Here is a tiny trained network, its code and every weight. The questions are about switching its units off for an input and a class, where a switched-off unit gives its printed mean instead of its output.

import numpy as np


def w(rows, s, z=0):
    codes = np.array(rows[::2]) - 128.0
    scale = np.full(codes.shape[1], s)
    scale[-1] = z or s
    return codes * scale


def f(y):
    return y / 2 * (1 + np.tanh(0.7978845608 * (y + 0.044715 * y**3)))


def log_softmax(a):
    a = a - a.max(-1, keepdims=True)
    return a - np.log(np.exp(a).sum(-1, keepdims=True))


def net(x, mask):
    res = np.array(x, float).reshape(1, 8) / 4 @ E
    y = f(res @ A[0][:, :-1].T + A[0][:, -1])
    res = res + np.where(mask, y, B[0][:, -1]) @ B[0][:, :-1]
    return log_softmax(res[-1] @ U[:, :-1].T + U[:, -1])


A, B = {}, {}
E = w([
[52,142,195,162],'x0',
[176,26,141,127],'x1',
[22,46,98,213],'x2',
[64,190,70,148],'x3',
[243,145,90,230],'x4',
[84,212,68,93],'x5',
[89,131,254,221],'x6',
[86,135,53,82],'x7',
],0.0097)
A[0] = w([
[196,143,84,145,100],'neuron 0',
[53,121,108,121,253],'neuron 1',
[143,81,142,137,156],'neuron 2',
[135,186,186,209,71],'neuron 3',
[116,151,49,140,81],'neuron 4',
[191,127,62,86,168],'neuron 5',
[63,176,73,152,147],'neuron 6',
[84,62,187,190,144],'neuron 7',
[149,73,116,49,176],'neuron 8',
[156,165,184,6,111],'neuron 9',
],0.013,0.0048)
B[0] = w([
[185,149,128,125,186],'neuron 0',
[145,105,56,96,213],'neuron 1',
[128,135,177,85,171],'neuron 2',
[102,169,91,249,220],'neuron 3',
[137,125,119,94,186],'neuron 4',
[206,174,128,120,226],'neuron 5',
[125,139,18,114,211],'neuron 6',
[106,25,149,155,246],'neuron 7',
[145,113,143,120,210],'neuron 8',
[79,166,214,80,229],'neuron 9',
],0.012,0.014)
U = w([
[53,166,197,84,172],'0',
[205,159,130,146,78],'1',
[81,17,153,151,50],'2',
[132,92,86,93,252],'3',
[62,134,19,93,33],'4',
[93,136,127,251,203],'5',
],0.012,0.0031)

Each question gives the input, the list of numbers given to net, and the class t.
The units are the neurons (one row each of A and B). Each row of codes is followed by its name. A weight is (code - 128) times the scale printed after its matrix; where a second scale follows, it is the last column's (A, B and U).
mask holds one flag per neuron, in row order. A switched-off neuron (its flag False) gives its mean, the last column of its row in B, instead of its output. The means were averaged over made-up inputs and are rounded, as every weight is.
A unit's drop is (log p(t) with every unit on - log p(t) with that unit switched off) / (log p(t) with every unit on - log p(t) with every unit switched off).
The circuit of an input: a set's keep is (log p(t) with only the set's units on - log p(t) with every unit switched off) / (log p(t) with every unit on - log p(t) with every unit switched off). Starting from all 10 units, units are removed one at a time, each time the one whose removal leaves the highest keep (on an exact tie, the one counted first), for as long as the keep stays at least 0.8.
units of the circuit, in order: the units of the circuit, biggest drop first
unit that matters most: the unit with the biggest drop
top k neurons: the k neurons with the biggest drops, biggest first
drop when u is switched off: that unit's drop, to one decimal
input [0,1,-4,0,-3,-6,1,-5], class 0: unit that matters most -> neuron 9
input [-8,6,1,-2,0,2,6,0], class 2: units of the circuit, in order -> neuron 5; neuron 6
input [3,0,8,3,5,-1,-4,-3], class 4: units of the circuit, in order -> neuron 6; neuron 3
input [8,-5,0,7,-4,-8,2,4], class 4: top 2 neurons -> neuron 1; neuron 6
input [6,-8,-7,8,-6,-1,2,2], class 4: top 2 neurons -> neuron 6; neuron 1
input [4,3,6,2,5,-1,-3,-1], class 2: top 3 neurons -> neuron 3; neuron 7; neuron 5
input [8,-8,1,0,-8,1,-4,-6], class 4: top 2 neurons -> neuron 1; neuron 6
input [8,-7,-3,-1,-7,-6,4,0], class 5: top 3 neurons -> neuron 3; neuron 2; neuron 7
input [7,-6,0,-5,-1,7,7,-4], class 5: drop when neuron 3 is switched off -> 0.1
input [-1,2,-6,-2,-1,2,-2,7], class 0: drop when neuron 6 is switched off -> 0.1
input [-3,-2,-5,-8,-1,5,3,-7], class 0: drop when neuron 9 is switched off -> 0.3
input [3,2,-5,5,8,-6,0,-4], class 5: drop when neuron 5 is switched off -> 0.1
